Here is a tiny trained network, its code and every weight. The questions are about switching its units off for an input and a target symbol, where a switched-off unit gives its printed mean instead of its output.

import numpy as np


def w(rows, s, z=0):
    codes = np.array(rows[::2]) - 128.0
    scale = np.full(codes.shape[1], s)
    scale[-1] = z or s
    return codes * scale


def norm(h):
    return h / np.sqrt((h * h).mean(-1, keepdims=True) + 1e-5)


def f(y):
    return y / 2 * (1 + np.tanh(0.7978845608 * (y + 0.044715 * y**3)))


def softmax(a):
    e = np.exp(a - a.max(-1, keepdims=True))
    return e / e.sum(-1, keepdims=True)


def log_softmax(a):
    a = a - a.max(-1, keepdims=True)
    return a - np.log(np.exp(a).sum(-1, keepdims=True))


def net(x, mask):
    ids = ['ΓΣΦαβδμξτω'.index(c) for c in x.split()]
    T = len(ids)
    res = E[ids] + P[:T]
    r = norm(res)
    for j in range(3):
        rows = slice(2 * j, 2 * j + 2)
        q, k, v = (r @ M[0][rows].T for M in (Q, K, V))
        z = softmax(np.where(np.tri(T) > 0, q @ k.T / 2**0.5, -1e9)) @ v
        o = O[0][rows]
        res = res + np.where(mask[j], z, o[:, -1]) @ o[:, :-1]
    y = f(norm(res) @ A[0][:, :-1].T + A[0][:, -1])
    res = res + np.where(mask[3:11], y, B[0][:, -1]) @ B[0][:, :-1]
    return log_softmax(norm(res)[-1] @ U[:, :-1].T + U[:, -1])


Q, K, V, O, A, B = {}, {}, {}, {}, {}, {}
E = w([
[125,143,163,181,148],'Γ',
[96,128,192,217,193],'Σ',
[118,164,221,207,151],'Φ',
[147,238,128,163,90],'α',
[19,55,66,156,101],'β',
[35,104,6,158,70],'δ',
[46,161,230,83,38],'μ',
[165,148,8,236,156],'ξ',
[101,150,75,28,217],'τ',
[33,44,38,75,91],'ω',
],0.014)
P = w([
[13,218,111,254,227],'0',
[41,190,109,219,203],'1',
[76,166,96,187,177],'2',
[119,140,101,152,161],'3',
[136,127,93,141,145],'4',
[160,129,86,146,115],'5',
],0.0072)
Q[0] = w([
[154,214,111,114,208],'head 0',
[177,85,158,71,151],'head 0',
[177,160,191,175,167],'head 1',
[106,43,3,101,216],'head 1',
[200,100,160,133,129],'head 2',
[82,134,159,204,95],'head 2',
],0.023)
K[0] = w([
[223,82,86,91,169],'head 0',
[73,174,129,168,210],'head 0',
[194,129,200,198,121],'head 1',
[135,75,74,59,249],'head 1',
[157,149,158,183,110],'head 2',
[208,79,122,64,77],'head 2',
],0.021)
V[0] = w([
[152,96,98,248,57],'head 0',
[89,166,125,101,46],'head 0',
[134,98,127,157,25],'head 1',
[100,88,124,135,143],'head 1',
[74,118,233,116,71],'head 2',
[139,252,94,74,133],'head 2',
],0.019)
O[0] = w([
[116,3,101,106,162,253],'head 0',
[178,113,110,158,72,169],'head 0',
[57,120,119,130,181,20],'head 1',
[133,176,99,95,108,155],'head 1',
[52,78,57,148,115,38],'head 2',
[183,116,112,44,89,190],'head 2',
],0.014,0.0062)
A[0] = w([
[50,123,120,90,132,79],'neuron 0',
[116,162,164,92,169,227],'neuron 1',
[28,136,115,6,81,59],'neuron 2',
[158,155,75,130,231,1],'neuron 3',
[96,190,145,72,93,63],'neuron 4',
[116,96,82,98,86,43],'neuron 5',
[111,188,125,60,154,39],'neuron 6',
[135,173,62,122,103,62],'neuron 7',
],0.021,0.0041)
B[0] = w([
[109,89,254,102,96,232],'neuron 0',
[65,147,129,42,67,208],'neuron 1',
[160,134,72,22,184,197],'neuron 2',
[129,200,83,175,198,210],'neuron 3',
[83,172,186,161,85,187],'neuron 4',
[108,183,93,114,62,252],'neuron 5',
[68,167,138,133,94,155],'neuron 6',
[129,59,101,129,196,203],'neuron 7',
],0.024,0.0042)
U = w([
[163,191,80,128,254,121],'Γ',
[67,154,144,138,189,83],'Σ',
[33,44,222,155,130,65],'Φ',
[238,119,78,108,88,123],'α',
[138,84,56,212,166,240],'β',
[181,41,162,156,138,2],'δ',
[36,82,47,127,62,80],'μ',
[102,89,162,17,194,136],'ξ',
[115,215,157,116,96,210],'τ',
[153,158,176,231,100,125],'ω',
],0.0098,0.0022)

Each question gives the input, a string of symbols that net reads in full, and the target symbol t.
The units are the heads (2 rows each of Q, K, V and O) and the neurons (one row each of A and B). Each row of codes is followed by its name. A weight is (code - 128) times the scale printed after its matrix; where a second scale follows, it is the last column's (O, A, B and U).
mask holds one flag per unit, heads first, then neurons. A switched-off unit (its flag False) gives its mean, the last column of its rows in O or B, instead of its output. The means were averaged over made-up inputs and are rounded, as every weight is.
A unit's drop is (log p(t) with every unit on - log p(t) with that unit switched off) / (log p(t) with every unit on - log p(t) with every unit switched off).
The circuit of an input: a set's keep is (log p(t) with only the set's units on - log p(t) with every unit switched off) / (log p(t) with every unit on - log p(t) with every unit switched off). Starting from all 11 units, units are removed one at a time, each time the one whose removal leaves the highest keep (on an exact tie, the one counted first), for as long as the keep stays at least 0.8.
units of the circuit, in order: the units of the circuit, biggest drop first
unit that matters most: the unit with the biggest drop
k most important neurons: the k neurons with the biggest drops, biggest first
which heads matter: for each layer, one digit per head in row order, 1 if its drop is at least 0.15 and else 0, layers parted by /
drop when u is switched off: that unit's drop, to one decimal
input Σ Γ α Φ, target α: units of the circuit, in order : [head 2; neuron 0]
input Φ β Σ μ ξ, target β: which heads matter : 000
input Γ Σ Σ Σ Φ Φ, target Φ: units of the circuit, in order : [head 2; neuron 0; head 0]
input Σ ξ ξ μ δ α, target μ: units of the circuit, in order : [head 2; head 1]
input α δ μ Φ μ ω, target β: unit that matters most : head 0
input α ξ Γ ξ, target Γ: units of the circuit, in order : [neuron 3; head 2; head 0]
input ξ δ μ Γ Γ, target μ: which heads matter : 001
input Σ μ ω Γ, target ω: units of the circuit, in order : [head 2; head 0]
input ξ Σ μ δ, target β: units of the circuit, in order : [head 0; neuron 7; head 1]
input Σ α Σ Γ, target α: which heads matter : 011
input Φ ω β, target Φ: which heads matter : 011
input Σ α ω Σ, target ω: which heads matter : 001
input ω α δ Σ, target δ: 2 most important neurons : [neuron 3; neuron 5]
input δ ω δ ξ α α, target ξ: unit that matters most : head 2
input δ Σ α μ ω Σ, target ω: which heads matter : 101
input ω τ Φ β, target α: which heads matter : 010
input Σ Φ β Φ, target β: which heads matter : 001
input β Φ Γ Φ, target Φ: which heads matter : 101
input τ Σ β Φ ω, target α: which heads matter : 010
input τ Φ δ Φ ξ α, target ξ: units of the circuit, in order : [head 0]
input ω β ξ Σ Φ, target ξ: 2 most important neurons : [neuron 1; neuron 0]
input Φ ξ τ μ ω α, target ω: 2 most important neurons : [neuron 7; neuron 3]
input Σ β ω Σ ξ, target Γ: which heads matter : 000
input ξ μ ξ, target β: 2 most important neurons : [neuron 2; neuron 1]
input Γ Φ Γ, target Φ: 2 most important neurons : [neuron 0; neuron 2]
input Γ ω Φ Φ δ ω, target ξ: drop when neuron 2 is switched off : 0.9
input Φ α α Φ, target α: drop when head 2 is switched off : 0.6
input μ Φ Φ, target μ: drop when neuron 5 is switched off : 0.1
